Below are the code and all the weights of a small trained network. Each question names an input and a target symbol and asks about switching units off, where a switched-off unit gives its printed mean instead of its output.

import numpy as np


def w(rows, s, z=0):
    codes = np.array(rows[::2]) - 128.0
    scale = np.full(codes.shape[1], s)
    scale[-1] = z or s
    return codes * scale


def f(y):
    return np.maximum(y, 0)


def softmax(a):
    e = np.exp(a - a.max(-1, keepdims=True))
    return e / e.sum(-1, keepdims=True)


def log_softmax(a):
    a = a - a.max(-1, keepdims=True)
    return a - np.log(np.exp(a).sum(-1, keepdims=True))


def net(x, mask):
    ids = ['αδεζμξπστψω'.index(c) for c in x.split()]
    T = len(ids)
    res = E[ids] + P[:T]
    u = 0
    for l in range(2):
        q, k, v = (res @ M[l].T for M in (Q, K, V))
        z = softmax(np.where(np.tri(T) > 0, q @ k.T / 3**0.5, -1e9)) @ v
        res = res + np.where(mask[u], z, O[l][:, -1]) @ O[l][:, :-1]
        u += 1
        y = f(res @ A[l][:, :-1].T + A[l][:, -1])
        res = res + np.where(mask[u : u + 8], y, B[l][:, -1]) @ B[l][:, :-1]
        u += 8
    return log_softmax(res[-1] @ U[:, :-1].T + U[:, -1])


Q, K, V, O, A, B = {}, {}, {}, {}, {}, {}
E = w([
[218,9,86,92,184,141,194,203],'α',
[60,144,78,115,147,105,86,114],'δ',
[114,189,185,2,112,152,235,167],'ε',
[107,86,39,39,98,193,67,131],'ζ',
[161,110,99,121,168,147,147,97],'μ',
[80,133,96,92,152,111,133,89],'ξ',
[163,204,86,76,82,96,106,174],'π',
[90,122,173,137,124,108,135,121],'σ',
[114,125,164,151,179,104,156,244],'τ',
[125,121,189,124,163,157,168,162],'ψ',
[94,95,119,154,140,52,176,135],'ω',
],0.02)
P = w([
[168,141,20,232,179,132,197,89],'0',
[128,142,159,118,249,51,109,79],'1',
[14,149,101,185,68,211,167,202],'2',
[131,135,157,75,231,54,124,95],'3',
[12,137,101,145,51,205,156,225],'4',
[142,129,154,31,222,60,123,107],'5',
[2,145,71,101,30,173,139,224],'6',
[134,99,169,18,212,70,130,103],'7',
],0.0094)
Q[0] = w([
[168,48,25,172,3,136,114,237],'0.h0',
[55,92,109,50,200,148,89,138],'0.h0',
[120,29,123,54,250,42,73,110],'0.h0',
],0.0059)
K[0] = w([
[102,26,120,193,194,132,100,160],'0.h0',
[112,115,133,2,115,153,77,144],'0.h0',
[199,89,137,44,11,89,102,178],'0.h0',
],0.0092)
V[0] = w([
[204,242,112,1,100,155,165,194],'0.h0',
[132,132,139,195,148,149,117,44],'0.h0',
[171,172,105,194,131,23,56,215],'0.h0',
],0.0068)
O[0] = w([
[86,37,239,171,77,254,97,121,235],'0.h0',
[81,210,160,103,149,124,150,170,2],'0.h0',
[207,147,139,176,151,185,49,201,120],'0.h0',
],0.0073,0.0048)
A[0] = w([
[114,174,149,155,73,116,205,133,157],'0.n0',
[133,143,169,77,203,11,195,144,131],'0.n1',
[162,150,142,94,144,118,81,68,67],'0.n2',
[31,154,182,120,75,118,91,172,38],'0.n3',
[159,148,111,108,99,150,122,132,139],'0.n4',
[123,115,161,145,150,118,101,64,88],'0.n5',
[109,138,80,153,134,156,171,52,254],'0.n6',
[138,69,115,106,161,120,76,202,167],'0.n7',
],0.012,0.0029)
B[0] = w([
[96,173,78,160,152,203,159,102,162],'0.n0',
[121,143,119,88,162,159,151,76,247],'0.n1',
[189,137,53,128,3,107,125,159,144],'0.n2',
[165,103,151,170,141,157,178,157,215],'0.n3',
[134,163,90,124,157,181,125,86,142],'0.n4',
[119,96,149,82,155,59,134,164,163],'0.n5',
[137,170,135,112,145,203,132,209,188],'0.n6',
[60,117,89,82,122,97,58,88,246],'0.n7',
],0.011)
Q[1] = w([
[106,180,79,254,23,146,105,192],'1.h0',
[87,58,131,173,226,135,66,172],'1.h0',
[72,68,109,122,203,149,180,100],'1.h0',
],0.0083)
K[1] = w([
[142,254,150,167,200,53,137,205],'1.h0',
[32,50,114,110,135,112,99,193],'1.h0',
[68,73,121,118,73,177,145,52],'1.h0',
],0.0075)
V[1] = w([
[107,1,35,167,190,191,114,83],'1.h0',
[152,75,145,227,223,36,177,79],'1.h0',
[129,250,248,133,169,57,123,158],'1.h0',
],0.0053)
O[1] = w([
[135,114,187,245,182,123,130,131,254],'1.h0',
[115,87,81,171,54,141,163,82,60],'1.h0',
[106,53,161,108,111,164,105,83,26],'1.h0',
],0.013,0.012)
A[1] = w([
[118,74,130,101,93,93,72,207,151],'1.n0',
[133,160,143,171,158,208,139,126,154],'1.n1',
[170,108,110,48,103,103,186,93,198],'1.n2',
[157,169,133,156,158,158,119,196,171],'1.n3',
[134,130,138,195,130,94,154,133,156],'1.n4',
[130,126,190,121,95,91,51,112,129],'1.n5',
[48,133,28,69,85,2,177,92,77],'1.n6',
[147,150,92,177,134,145,175,164,1],'1.n7',
],0.012,0.0048)
B[1] = w([
[161,91,210,157,108,64,220,171,152],'1.n0',
[123,42,70,206,88,107,87,144,223],'1.n1',
[243,228,177,93,140,228,87,110,139],'1.n2',
[114,166,118,167,119,102,118,83,254],'1.n3',
[127,128,48,89,97,205,107,114,183],'1.n4',
[234,42,17,26,42,1,111,61,140],'1.n5',
[31,176,116,64,34,94,211,158,147],'1.n6',
[120,62,170,7,113,103,76,125,182],'1.n7',
],0.0084,0.026)
U = w([
[136,149,19,170,145,177,60,117,146],'α',
[76,161,106,132,77,104,89,207,135],'δ',
[142,131,144,166,148,128,187,202,166],'ε',
[175,193,166,185,162,66,148,162,116],'ζ',
[254,166,87,175,153,161,146,142,118],'μ',
[181,142,119,85,157,156,88,192,115],'ξ',
[197,122,122,126,102,81,100,94,157],'π',
[143,180,178,160,86,126,76,69,165],'σ',
[68,96,166,58,178,115,16,86,3],'τ',
[167,141,178,142,152,162,54,56,130],'ψ',
[148,167,106,182,124,89,175,69,77],'ω',
],0.0077,0.0072)

Each question gives the input, a string of symbols that net reads in full, and the target symbol t.
The units are the heads (3 rows each of Q, K, V and O) and the neurons (one row each of A and B). Each row of codes is followed by its name. A weight is (code - 128) times the scale printed after its matrix; where a second scale follows, it is the last column's (O, A, B and U).
mask holds one flag per unit, layer by layer, with each layer's heads first. A switched-off unit (its flag False) gives its mean, the last column of its rows in O or B, instead of its output. The means were averaged over made-up inputs and are rounded, as every weight is.
A unit's drop is (log p(t) with every unit on - log p(t) with that unit switched off) / (log p(t) with every unit on - log p(t) with every unit switched off).
The circuit of an input: a set's keep is (log p(t) with only the set's units on - log p(t) with every unit switched off) / (log p(t) with every unit on - log p(t) with every unit switched off). Starting from the 12 units with the biggest drops (on a tie, the unit counted first), units are removed one at a time, each time the one whose removal leaves the highest keep (on an exact tie, the one counted first), for as long as the keep stays at least 0.8.
units of the circuit, in order: the units of the circuit, biggest drop first
most important unit: the unit with the biggest drop
top k neurons: the k neurons with the biggest drops, biggest first
top k neurons in layer l: the k neurons of layer l with the biggest drops, biggest first
input α π α τ μ ψ, target α: top 2 neurons : (1.n4; 1.n1)
input τ τ ω τ τ ω ψ π, target π: top 2 neurons : (1.n5; 0.n1)
input ζ α ξ σ ξ ζ ω, target α: units of the circuit, in order : (0.n0; 1.n0)
input π δ ξ δ τ μ, target π: most important unit : 0.h0
input τ δ δ ε ψ ξ σ τ, target ε: top 2 neurons : (0.n3; 0.n5)
input τ δ ψ τ ψ δ δ σ, target σ: top 2 neurons : (1.n2; 0.n1)
input ζ π ζ, target δ: units of the circuit, in order : (0.n1; 1.n4)
input π ω τ σ, target π: top 3 neurons in layer 0 : (0.n5; 0.n1; 0.n0)
input α π τ σ ξ τ ε, target α: top 3 neurons in layer 0 : (0.n0; 0.n4; 0.n5)
input τ ψ ψ δ τ ω, target ω: top 3 neurons : (0.n1; 1.n6; 1.n7)
input π ω σ, target α: units of the circuit, in order : (0.n0; 1.n1)
input σ τ ω τ, target τ: top 2 neurons : (0.n7; 0.n1)
input τ τ ψ τ ψ α π π, target π: top 3 neurons : (0.n1; 1.n5; 0.n2)
input π σ δ ε ω ξ, target ε: most important unit : 0.h0
input τ ψ δ ω, target ω: units of the circuit, in order : (1.n6; 0.n1; 0.h0)
input μ ε τ ω, target ε: top 3 neurons : (0.n5; 1.n3; 0.n6)
input τ τ ω ξ, target ξ: top 4 neurons in layer 0 : (0.n1; 0.n6; 0.n2; 0.n7)
input σ ζ σ α, target α: top 4 neurons in layer 0 : (0.n7; 0.n1; 0.n6; 0.n5)
input δ ω σ σ τ μ, target μ: top 3 neurons : (1.n2; 0.n7; 1.n7)
input τ α δ ξ ζ σ, target ζ: units of the circuit, in order : (1.h0)
input τ δ δ τ, target τ: top 2 neurons in layer 0 : (0.n1; 0.n7)
input τ ζ ψ τ, target ζ: top 2 neurons : (1.n7; 0.n2)
input ω π ζ ω, target ζ: top 2 neurons : (0.n5; 1.n0)
input π ψ τ τ, target π: top 2 neurons in layer 0 : (0.n7; 0.n1)
